Here is a tiny trained network, its code and every weight. The questions are about switching its units off for an input and a target symbol, where a switched-off unit gives its printed mean instead of its output.

import numpy as np


def w(rows, s, z=0):
    codes = np.array(rows[::2]) - 128.0
    scale = np.full(codes.shape[1], s)
    scale[-1] = z or s
    return codes * scale


def norm(h):
    return h / np.sqrt((h * h).mean(-1, keepdims=True) + 1e-5)


def f(y):
    return y / 2 * (1 + np.tanh(0.7978845608 * (y + 0.044715 * y**3)))


def softmax(a):
    e = np.exp(a - a.max(-1, keepdims=True))
    return e / e.sum(-1, keepdims=True)


def log_softmax(a):
    a = a - a.max(-1, keepdims=True)
    return a - np.log(np.exp(a).sum(-1, keepdims=True))


def net(x, mask):
    ids = ['αβγδεζθλξπσψω'.index(c) for c in x.split()]
    T = len(ids)
    res = E[ids] + P[:T]
    u = 0
    for l in range(3):
        q, k, v = (norm(res) @ M[l].T for M in (Q, K, V))
        z = softmax(np.where(np.tri(T) > 0, q @ k.T / 2**0.5, -1e9)) @ v
        res = res + np.where(mask[u], z, O[l][:, -1]) @ O[l][:, :-1]
        u += 1
        y = f(norm(res) @ A[l][:, :-1].T + A[l][:, -1])
        res = res + np.where(mask[u : u + 4], y, B[l][:, -1]) @ B[l][:, :-1]
        u += 4
    return log_softmax(norm(res)[-1] @ U[:, :-1].T + U[:, -1])


Q, K, V, O, A, B = {}, {}, {}, {}, {}, {}
E = w([
[156,103,112,115],'α',
[158,100,114,116],'β',
[154,78,117,137],'γ',
[156,102,113,115],'δ',
[156,103,113,112],'ε',
[250,120,44,216],'ζ',
[156,99,114,119],'θ',
[158,95,115,124],'λ',
[150,105,110,111],'ξ',
[126,120,105,103],'π',
[32,148,112,151],'σ',
[164,59,251,178],'ψ',
[19,71,211,226],'ω',
],0.016)
P = w([
[111,57,101,1],'0',
[102,102,171,29],'1',
[105,109,177,63],'2',
[108,91,144,103],'3',
[112,96,139,136],'4',
[106,120,138,152],'5',
[108,171,143,143],'6',
[99,131,130,191],'7',
[114,121,132,222],'8',
[113,139,120,240],'9',
[106,158,108,241],'10',
[116,170,98,227],'11',
],0.0065)
Q[0] = w([
[16,186,125,95],'L0H1',
[170,156,4,20],'L0H1',
],0.0042)
K[0] = w([
[132,127,75,127],'L0H1',
[105,24,2,149],'L0H1',
],0.0086)
V[0] = w([
[202,136,45,169],'L0H1',
[200,254,93,156],'L0H1',
],0.0051)
O[0] = w([
[225,53,84,177,107],'L0H1',
[133,96,227,254,3],'L0H1',
],0.0071,0.0051)
A[0] = w([
[93,43,2,160,141],'L0N1',
[69,117,218,83,20],'L0N2',
[241,102,138,85,2],'L0N3',
[5,233,198,110,61],'L0N4',
],0.0069,0.0026)
B[0] = w([
[151,225,138,2,254],'L0N1',
[165,39,206,92,131],'L0N2',
[85,82,57,31,137],'L0N3',
[175,42,6,124,153],'L0N4',
],0.0058,0.0059)
Q[1] = w([
[102,79,220,242],'L1H1',
[55,147,10,73],'L1H1',
],0.014)
K[1] = w([
[101,18,148,1],'L1H1',
[193,147,115,237],'L1H1',
],0.0082)
V[1] = w([
[232,127,2,140],'L1H1',
[97,38,36,185],'L1H1',
],0.0082)
O[1] = w([
[182,102,8,162,251],'L1H1',
[56,66,54,181,140],'L1H1',
],0.013,0.0033)
A[1] = w([
[36,104,92,130,203],'L1N1',
[120,49,225,208,140],'L1N2',
[81,7,111,66,1],'L1N3',
[1,177,56,137,132],'L1N4',
],0.0097,0.0031)
B[1] = w([
[193,218,186,236,237],'L1N1',
[97,3,123,48,188],'L1N2',
[54,190,59,174,184],'L1N3',
[147,164,159,127,253],'L1N4',
],0.0058,0.0043)
Q[2] = w([
[164,117,79,93],'L2H1',
[64,255,207,96],'L2H1',
],0.0079)
K[2] = w([
[125,166,218,82],'L2H1',
[113,109,254,216],'L2H1',
],0.0078)
V[2] = w([
[122,189,138,198],'L2H1',
[187,254,123,101],'L2H1',
],0.0086)
O[2] = w([
[123,120,20,68,3],'L2H1',
[198,255,102,80,191],'L2H1',
],0.0089,0.0033)
A[2] = w([
[73,172,166,177,3],'L2N1',
[47,58,143,216,111],'L2N2',
[239,128,1,147,51],'L2N3',
[103,229,96,150,41],'L2N4',
],0.0099,0.003)
B[2] = w([
[65,80,234,15,135],'L2N1',
[81,78,11,61,177],'L2N2',
[108,65,152,151,255],'L2N3',
[50,171,164,185,169],'L2N4',
],0.011,0.0075)
U = w([
[119,83,104,163,96],'α',
[126,110,252,167,254],'β',
[130,113,127,152,89],'γ',
[138,108,120,139,81],'δ',
[128,117,130,153,67],'ε',
[34,65,123,112,160],'ζ',
[178,208,103,94,158],'θ',
[135,107,113,151,86],'λ',
[165,108,89,83,68],'ξ',
[139,104,122,172,107],'π',
[147,100,112,182,145],'σ',
[127,114,128,165,88],'ψ',
[57,202,104,224,139],'ω',
],0.013,0.0066)

Each question gives the input, a string of symbols that net reads in full, and the target symbol t.
The units are the heads (2 rows each of Q, K, V and O) and the neurons (one row each of A and B). Each row of codes is followed by its name. A weight is (code - 128) times the scale printed after its matrix; where a second scale follows, it is the last column's (O, A, B and U).
mask holds one flag per unit, layer by layer, with each layer's heads first. A switched-off unit (its flag False) gives its mean, the last column of its rows in O or B, instead of its output. The means were averaged over made-up inputs and are rounded, as every weight is.
A unit's drop is (log p(t) with every unit on - log p(t) with that unit switched off) / (log p(t) with every unit on - log p(t) with every unit switched off).
The circuit of an input: a set's keep is (log p(t) with only the set's units on - log p(t) with every unit switched off) / (log p(t) with every unit on - log p(t) with every unit switched off). Starting from the 12 units with the biggest drops (on a tie, the unit counted first), units are removed one at a time, each time the one whose removal leaves the highest keep (on an exact tie, the one counted first), for as long as the keep stays at least 0.8.
circuit, biggest first: the units of the circuit, biggest drop first
most important unit: the unit with the biggest drop
k most important neurons: the k neurons with the biggest drops, biggest first
k most important neurons of layer l: the k neurons of layer l with the biggest drops, biggest first
input ξ θ π β, target θ: circuit, biggest first : L2H1
input ξ π α π ω ψ ω ω λ, target ζ: circuit, biggest first : L2H1, L1H1, L0N4
input δ ω β, target ζ: 2 most important neurons of layer 0 : L0N1, L0N4
input π π π π α θ ψ π ξ σ θ β, target ω: circuit, biggest first : L1H1, L0N1, L0N4, L2N4
input ξ δ σ ω π γ ω π α, target ζ: circuit, biggest first : L1H1, L2H1, L0N4
input θ ξ ξ ψ ω π σ ω π θ, target ζ: circuit, biggest first : L1H1, L2H1
input π γ ξ π θ, target θ: 3 most important neurons : L0N4, L1N2, L2N2
input π α π ψ ω θ π, target ζ: circuit, biggest first : L0N1, L2H1, L1H1, L2N2
input ξ π ξ π σ ψ γ π π π π ε, target θ: 2 most important neurons : L0N1, L0N4
input π λ π π ξ ξ π ω α π, target ζ: 2 most important neurons : L0N1, L1N2
input ψ ξ θ, target β: circuit, biggest first : L1H1, L0N1
input ξ π λ ξ π σ θ ξ ψ ξ, target β: 2 most important neurons : L0N4, L0N1
input π ξ δ σ π γ ε π δ α ω σ, target ζ: circuit, biggest first : L1H1, L2H1
input σ β π π θ, target θ: most important unit : L2H1
input γ ε θ λ ε π γ λ, target θ: 3 most important neurons : L0N1, L0N4, L1N2
input σ σ π π β π σ ξ, target ω: 2 most important neurons : L0N4, L2N4
input π σ γ, target ω: 2 most important neurons : L0N4, L0N1
input π ψ π π σ π ε, target ω: 4 most important neurons : L0N1, L0N4, L2N4, L0N3
input ψ λ λ, target β: 4 most important neurons : L0N4, L0N1, L2N2, L0N2
input π α γ, target θ: most important unit : L0N4
